Below are the code and all the weights of a small trained network. Each question names an input and a class and asks about switching units off, where a switched-off unit gives its printed mean instead of its output.

import numpy as np


def w(rows, s, z=0):
    codes = np.array(rows[::2]) - 128.0
    scale = np.full(codes.shape[1], s)
    scale[-1] = z or s
    return codes * scale


def norm(h):
    return h / np.sqrt((h * h).mean(-1, keepdims=True) + 1e-5)


def f(y):
    return y / 2 * (1 + np.tanh(0.7978845608 * (y + 0.044715 * y**3)))


def log_softmax(a):
    a = a - a.max(-1, keepdims=True)
    return a - np.log(np.exp(a).sum(-1, keepdims=True))


def net(x, mask):
    res = np.array(x, float).reshape(1, 7) / 4 @ E
    u = 0
    for l in range(2):
        y = f(norm(res) @ A[l][:, :-1].T + A[l][:, -1])
        res = res + np.where(mask[u : u + 13], y, B[l][:, -1]) @ B[l][:, :-1]
        u += 13
    return log_softmax(norm(res)[-1] @ U[:, :-1].T + U[:, -1])


A, B = {}, {}
E = w([
[68,201,15,165,45,165],'x0',
[6,120,177,187,208,223],'x1',
[128,131,127,125,130,132],'x2',
[130,127,128,126,128,128],'x3',
[214,29,59,199,153,210],'x4',
[106,62,220,169,2,169],'x5',
[128,128,129,128,130,127],'x6',
],0.0019)
A[0] = w([
[231,142,81,99,48,45,44],'0.n1',
[131,76,185,152,20,125,39],'0.n2',
[226,62,52,157,118,185,36],'0.n3',
[99,219,181,68,81,58,26],'0.n4',
[161,177,62,130,214,69,40],'0.n5',
[119,160,57,149,76,121,2],'0.n6',
[166,78,180,120,164,70,11],'0.n7',
[225,135,82,90,52,50,14],'0.n8',
[240,117,240,132,185,80,45],'0.n9',
[115,174,41,160,63,128,24],'0.n10',
[136,136,37,96,214,58,25],'0.n11',
[128,57,184,153,2,111,26],'0.n12',
[119,191,42,163,59,147,37],'0.n13',
],0.0048,0.0016)
B[0] = w([
[46,147,140,181,199,164,251],'0.n1',
[197,190,120,95,127,173,213],'0.n2',
[161,116,156,173,70,1,220],'0.n3',
[218,40,120,204,83,48,219],'0.n4',
[185,165,189,122,60,195,185],'0.n5',
[142,76,64,58,95,123,136],'0.n6',
[126,99,24,58,84,119,150],'0.n7',
[57,144,138,177,195,163,231],'0.n8',
[60,66,113,39,94,132,235],'0.n9',
[114,61,132,47,114,130,174],'0.n10',
[205,178,176,112,74,198,186],'0.n11',
[200,198,153,98,126,188,237],'0.n12',
[107,58,186,35,142,123,192],'0.n13',
],0.009,0.0019)
A[1] = w([
[115,119,91,145,100,136,76],'1.n1',
[186,94,67,223,137,59,10],'1.n2',
[81,149,139,172,187,150,89],'1.n3',
[81,53,51,27,110,131,2],'1.n4',
[148,203,86,178,116,147,53],'1.n5',
[110,161,124,113,141,117,71],'1.n6',
[51,185,87,189,223,149,54],'1.n7',
[130,164,115,127,158,106,128],'1.n8',
[168,131,115,95,139,107,67],'1.n9',
[143,155,125,180,108,2,6],'1.n10',
[204,219,92,82,138,174,54],'1.n11',
[178,191,128,124,125,148,30],'1.n12',
[171,115,83,150,137,131,114],'1.n13',
],0.0072,0.00085)
B[1] = w([
[127,151,190,113,175,129,115],'1.n1',
[157,147,151,159,93,31,182],'1.n2',
[117,123,51,142,119,128,187],'1.n3',
[80,42,166,14,189,114,252],'1.n4',
[127,84,137,47,117,140,156],'1.n5',
[172,38,126,160,82,150,118],'1.n6',
[97,152,7,187,186,149,221],'1.n7',
[120,36,126,171,66,177,117],'1.n8',
[35,121,200,212,155,148,129],'1.n9',
[126,159,125,179,101,35,186],'1.n10',
[163,158,187,179,94,198,230],'1.n11',
[144,154,105,98,106,178,180],'1.n12',
[2,191,159,130,88,113,119],'1.n13',
],0.01,0.0034)
U = w([
[185,177,190,129,71,231,232],'0',
[81,51,165,35,160,105,244],'1',
[140,149,149,191,82,1,34],'2',
[94,135,25,183,168,164,2],'3',
],0.0081,0.00036)

Each question gives the input, the list of numbers given to net, and the class t.
The units are the neurons (one row each of A and B). Each row of codes is followed by its name. A weight is (code - 128) times the scale printed after its matrix; where a second scale follows, it is the last column's (A, B and U).
mask holds one flag per neuron, layer by layer. A switched-off neuron (its flag False) gives its mean, the last column of its row in B, instead of its output. The means were averaged over made-up inputs and are rounded, as every weight is.
A unit's drop is (log p(t) with every unit on - log p(t) with that unit switched off) / (log p(t) with every unit on - log p(t) with every unit switched off).
The circuit of an input: a set's keep is (log p(t) with only the set's units on - log p(t) with every unit switched off) / (log p(t) with every unit on - log p(t) with every unit switched off). Starting from the 12 units with the biggest drops (on a tie, the unit counted first), units are removed one at a time, each time the one whose removal leaves the highest keep (on an exact tie, the one counted first), for as long as the keep stays at least 0.8.
units of the circuit, in order: the units of the circuit, biggest drop first
top k neurons: the k neurons with the biggest drops, biggest first
k most important neurons of layer l: the k neurons of layer l with the biggest drops, biggest first
input [-5,-5,7,-3,-6,-1,-2], class 2: units of the circuit, in order -> [0.n4]
input [7,0,-8,4,-8,-7,1], class 2: top 3 neurons -> [0.n4 0.n9 0.n12]
input [4,-4,4,-5,-2,3,-1], class 1: top 2 neurons -> [0.n13 0.n10]
input [-2,8,-4,8,7,7,-4], class 3: units of the circuit, in order -> [1.n11 1.n4]
input [-3,5,6,6,-6,6,3], class 0: top 2 neurons -> [0.n3 0.n12]
input [-1,-1,0,2,-3,3,2], class 0: 2 most important neurons of layer 1 -> [1.n11 1.n12]
input [3,0,6,6,8,-8,4], class 0: top 2 neurons -> [0.n11 0.n5]
input [8,1,6,7,-8,2,-1], class 1: top 4 neurons -> [0.n13 0.n10 0.n3 1.n4]
input [-2,-3,1,7,4,-5,-8], class 0: top 3 neurons -> [0.n11 0.n5 0.n4]
input [-3,7,-8,-4,-7,-4,3], class 2: top 4 neurons -> [0.n4 0.n1 0.n8 1.n10]
input [-1,4,6,-7,-7,-7,-7], class 0: top 3 neurons -> [0.n11 0.n5 0.n3]
input [8,3,-1,7,-4,-8,-5], class 0: 4 most important neurons of layer 0 -> [0.n11 0.n5 0.n9 0.n7]
input [-5,7,2,-5,1,-6,-8], class 3: top 2 neurons -> [0.n12 0.n2]
input [-2,-4,5,-6,6,-6,4], class 0: units of the circuit, in order -> [0.n5]
input [0,-2,1,2,-1,3,7], class 0: top 3 neurons -> [0.n12 0.n2 1.n11]
input [8,0,-2,7,-8,-1,-5], class 1: 3 most important neurons of layer 0 -> [0.n13 0.n10 0.n3]
input [-3,-4,-1,5,5,4,-7], class 2: top 3 neurons -> [0.n3 0.n11 0.n5]
input [5,1,-8,4,7,-1,8], class 2: 2 most important neurons of layer 0 -> [0.n3 0.n9]
input [1,8,6,6,2,7,-1], class 3: 2 most important neurons of layer 1 -> [1.n7 1.n3]
input [-1,-5,4,4,7,0,-8], class 2: units of the circuit, in order -> [0.n3]
input [7,-1,-6,8,-7,5,-6], class 1: top 4 neurons -> [0.n13 0.n10 0.n3 0.n6]
input [0,7,7,7,7,2,1], class 2: 2 most important neurons of layer 0 -> [0.n3 0.n1]
input [-5,7,8,-6,-6,1,-2], class 3: 3 most important neurons of layer 0 -> [0.n3 0.n13 0.n10]
input [2,-7,-8,-2,-7,8,-1], class 0: 3 most important neurons of layer 0 -> [0.n12 0.n2 0.n3]
